Below is a small trained network, with its code and all its weights. Each question gives an input and a class and asks what happens when units are switched off, that is, made to give their printed mean instead of their output.

import numpy as np


def w(rows, s, z=0):
    codes = np.array(rows[::2]) - 128.0
    scale = np.full(codes.shape[1], s)
    scale[-1] = z or s
    return codes * scale


def f(y):
    return np.maximum(y, 0)


def log_softmax(a):
    a = a - a.max(-1, keepdims=True)
    return a - np.log(np.exp(a).sum(-1, keepdims=True))


def net(x, mask):
    res = np.array(x, float).reshape(1, 7) / 4 @ E
    y = f(res @ A[0][:, :-1].T + A[0][:, -1])
    res = res + np.where(mask, y, B[0][:, -1]) @ B[0][:, :-1]
    return log_softmax(res[-1] @ U[:, :-1].T + U[:, -1])


A, B = {}, {}
E = w([
[187,96,52,160,132,147,166,211,129,88],'x0',
[92,163,85,212,146,139,172,12,59,56],'x1',
[141,165,95,101,139,129,159,156,62,210],'x2',
[97,114,36,91,89,67,66,117,194,160],'x3',
[90,71,90,207,142,190,42,100,131,170],'x4',
[109,3,80,158,71,148,155,132,99,205],'x5',
[182,97,146,109,131,202,70,158,83,145],'x6',
],0.0078)
A[0] = w([
[120,173,131,115,152,82,138,122,243,59,183],'n0',
[165,32,129,216,113,198,100,94,122,91,150],'n1',
[72,153,147,138,128,57,158,72,149,190,165],'n2',
[111,160,128,117,127,54,137,126,193,51,114],'n3',
[154,150,194,2,109,131,82,180,156,150,196],'n4',
[136,131,156,185,156,199,54,94,61,150,91],'n5',
[198,173,227,103,184,158,233,180,82,90,139],'n6',
[74,160,178,116,102,96,182,41,124,178,150],'n7',
[163,82,136,169,104,174,123,124,145,69,108],'n8',
[152,216,82,117,175,144,180,105,55,84,152],'n9',
[80,178,162,162,144,148,152,31,81,87,251],'n10',
[154,117,97,96,99,57,181,171,160,173,35],'n11',
[107,166,205,140,127,94,131,75,194,97,227],'n12',
],0.0082,0.0024)
B[0] = w([
[156,114,164,125,159,254,24,108,225,161,212],'n0',
[73,79,137,45,147,156,105,157,140,116,229],'n1',
[110,97,163,75,149,123,122,137,117,51,192],'n2',
[147,152,165,101,173,164,81,105,170,109,195],'n3',
[148,131,198,62,175,218,22,94,222,113,245],'n4',
[139,115,177,76,188,112,105,88,176,124,202],'n5',
[66,80,64,121,41,128,197,219,83,153,255],'n6',
[101,114,173,64,154,103,148,136,95,64,202],'n7',
[87,68,165,79,119,158,142,150,117,127,178],'n8',
[168,184,107,173,121,92,178,93,96,137,215],'n9',
[150,186,156,91,200,89,130,51,90,84,248],'n10',
[145,142,120,133,156,199,84,89,185,141,184],'n11',
[136,143,184,98,161,132,75,93,141,93,214],'n12',
],0.0089,0.0098)
U = w([
[43,37,73,138,15,167,159,234,172,187,230],'0',
[196,252,59,240,88,78,208,137,105,163,2],'1',
[145,146,181,127,210,188,4,87,254,129,172],'2',
[94,151,133,116,123,64,216,110,45,65,80],'3',
],0.0078,0.0021)

Each question gives the input, the list of numbers given to net, and the class t.
The units are the neurons (one row each of A and B). Each row of codes is followed by its name. A weight is (code - 128) times the scale printed after its matrix; where a second scale follows, it is the last column's (A, B and U).
mask holds one flag per neuron, in row order. A switched-off neuron (its flag False) gives its mean, the last column of its row in B, instead of its output. The means were averaged over made-up inputs and are rounded, as every weight is.
A unit's drop is (log p(t) with every unit on - log p(t) with that unit switched off) / (log p(t) with every unit on - log p(t) with every unit switched off).
The circuit of an input: a set's keep is (log p(t) with only the set's units on - log p(t) with every unit switched off) / (log p(t) with every unit on - log p(t) with every unit switched off). Starting from the 12 units with the biggest drops (on a tie, the unit counted first), units are removed one at a time, each time the one whose removal leaves the highest keep (on an exact tie, the one counted first), for as long as the keep stays at least 0.8.
circuit, biggest first: the units of the circuit, biggest drop first
top k neurons: the k neurons with the biggest drops, biggest first
drop when u is switched off: that unit's drop, to one decimal
input [-7,7,-3,6,-7,8,-2], class 3: circuit, biggest first -> [n4]
input [3,3,2,-8,3,-7,-6], class 1: circuit, biggest first -> [n9 n4]
input [2,-1,4,1,-2,2,-1], class 0: circuit, biggest first -> [n10 n4]
input [4,-5,4,-1,7,4,5], class 0: circuit, biggest first -> [n10 n0]
input [-2,-1,-8,3,7,6,-2], class 0: top 3 neurons -> [n4 n10 n0]
input [4,4,6,-4,-8,-2,-5], class 1: top 2 neurons -> [n9 n1]
input [5,8,6,5,-8,-3,-8], class 2: top 2 neurons -> [n0 n3]
input [-7,8,-8,-5,-2,1,6], class 3: drop when n0 is switched off -> 0.2
input [1,-1,4,-8,-1,0,8], class 0: drop when n6 is switched off -> 0.4
input [-1,0,2,-1,2,5,-2], class 0: drop when n4 is switched off -> 0.3
input [-3,0,-4,1,-5,8,-1], class 0: top 2 neurons -> [n10 n4]
